Below are the code and all the weights of a small trained network. Each question names an input and a class and asks about switching units off, where a switched-off unit gives its printed mean instead of its output.

import numpy as np


def w(rows, s, z=0):
    codes = np.array(rows[::2]) - 128.0
    scale = np.full(codes.shape[1], s)
    scale[-1] = z or s
    return codes * scale


def f(y):
    return y / 2 * (1 + np.tanh(0.7978845608 * (y + 0.044715 * y**3)))


def log_softmax(a):
    a = a - a.max(-1, keepdims=True)
    return a - np.log(np.exp(a).sum(-1, keepdims=True))


def net(x, mask):
    res = np.array(x, float).reshape(1, 8) / 4 @ E
    y = f(res @ A[0][:, :-1].T + A[0][:, -1])
    res = res + np.where(mask, y, B[0][:, -1]) @ B[0][:, :-1]
    return log_softmax(res[-1] @ U[:, :-1].T + U[:, -1])


A, B = {}, {}
E = w([
[187,190,111,170,146,40,80,172,17,155],'x0',
[9,72,96,134,50,79,171,205,116,55],'x1',
[93,117,165,91,142,131,142,92,81,150],'x2',
[143,106,213,250,91,37,129,52,116,81],'x3',
[119,140,126,95,93,103,124,114,152,133],'x4',
[91,161,152,96,88,121,97,104,140,127],'x5',
[116,93,125,112,130,113,124,101,116,161],'x6',
[136,128,141,85,127,125,143,113,96,113],'x7',
],0.011)
A[0] = w([
[154,89,170,115,108,224,199,120,218,158,149],'n0',
[133,106,128,104,137,219,158,75,204,145,15],'n1',
[46,95,66,1,178,208,101,243,152,139,40],'n2',
[137,230,86,79,178,144,121,167,114,236,105],'n3',
[66,120,129,124,69,79,165,241,85,159,116],'n4',
[73,113,65,69,159,152,150,178,148,122,255],'n5',
[36,75,177,159,130,98,221,119,188,46,58],'n6',
[197,135,194,111,177,152,112,57,197,135,84],'n7',
],0.0078,0.0068)
B[0] = w([
[101,146,138,212,138,87,158,184,165,142,225],'n0',
[122,173,151,139,201,105,124,126,115,149,185],'n1',
[102,109,161,136,139,49,167,139,161,69,253],'n2',
[129,103,106,73,63,195,47,146,112,145,194],'n3',
[118,158,138,162,183,89,117,165,196,111,208],'n4',
[150,190,127,122,152,106,67,77,78,182,243],'n5',
[251,60,132,103,90,208,74,85,153,110,232],'n6',
[77,130,174,161,180,72,176,156,145,117,187],'n7',
],0.011,0.014)
U = w([
[138,204,137,141,137,107,137,127,112,153,139],'0',
[99,119,152,154,115,103,168,128,142,82,220],'1',
[157,118,92,93,66,254,117,123,126,148,4],'2',
],0.015,0.0033)

Each question gives the input, the list of numbers given to net, and the class t.
The units are the neurons (one row each of A and B). Each row of codes is followed by its name. A weight is (code - 128) times the scale printed after its matrix; where a second scale follows, it is the last column's (A, B and U).
mask holds one flag per neuron, in row order. A switched-off neuron (its flag False) gives its mean, the last column of its row in B, instead of its output. The means were averaged over made-up inputs and are rounded, as every weight is.
A unit's drop is (log p(t) with every unit on - log p(t) with that unit switched off) / (log p(t) with every unit on - log p(t) with every unit switched off).
The circuit of an input: a set's keep is (log p(t) with only the set's units on - log p(t) with every unit switched off) / (log p(t) with every unit on - log p(t) with every unit switched off). Starting from all 8 units, units are removed one at a time, each time the one whose removal leaves the highest keep (on an exact tie, the one counted first), for as long as the keep stays at least 0.8.
circuit, biggest first: the units of the circuit, biggest drop first
most important unit: the unit with the biggest drop
top k neurons: the k neurons with the biggest drops, biggest first
drop of u: that unit's drop, to one decimal
input [-8,-5,4,-4,4,3,2,-5], class 0: most important unit -> n1
input [2,6,0,-2,-5,2,1,3], class 0: top 4 neurons -> (n5, n7, n0, n6)
input [-1,3,-7,2,-1,0,0,-7], class 2: circuit, biggest first -> (n2, n7)
input [-3,-8,4,8,8,1,2,0], class 1: top 2 neurons -> (n5, n7)
input [-7,-6,-7,-4,2,-4,3,2], class 0: top 2 neurons -> (n1, n5)
input [-2,7,-2,2,7,-8,-6,3], class 2: top 2 neurons -> (n6, n2)
input [-7,-8,8,1,2,-2,1,-1], class 1: top 4 neurons -> (n5, n7, n0, n3)
input [-2,6,5,1,-8,0,-3,2], class 2: top 2 neurons -> (n6, n2)
input [-6,-8,5,1,-7,5,3,-7], class 1: top 3 neurons -> (n5, n7, n0)
input [-3,6,-1,2,8,-4,5,8], class 2: top 2 neurons -> (n6, n2)
input [3,4,2,0,4,-7,-2,4], class 0: top 2 neurons -> (n2, n7)
input [-3,-6,5,3,-2,-1,7,2], class 1: top 2 neurons -> (n5, n7)
input [-2,-6,3,2,-4,6,-2,1], class 1: drop of n7 -> 0.6
input [-4,-3,0,-6,-7,3,-1,6], class 0: drop of n1 -> 0.2
input [3,-2,6,-6,0,-4,-7,0], class 2: most important unit -> n3
input [-8,5,-2,7,-3,8,4,1], class 2: drop of n6 -> 0.6
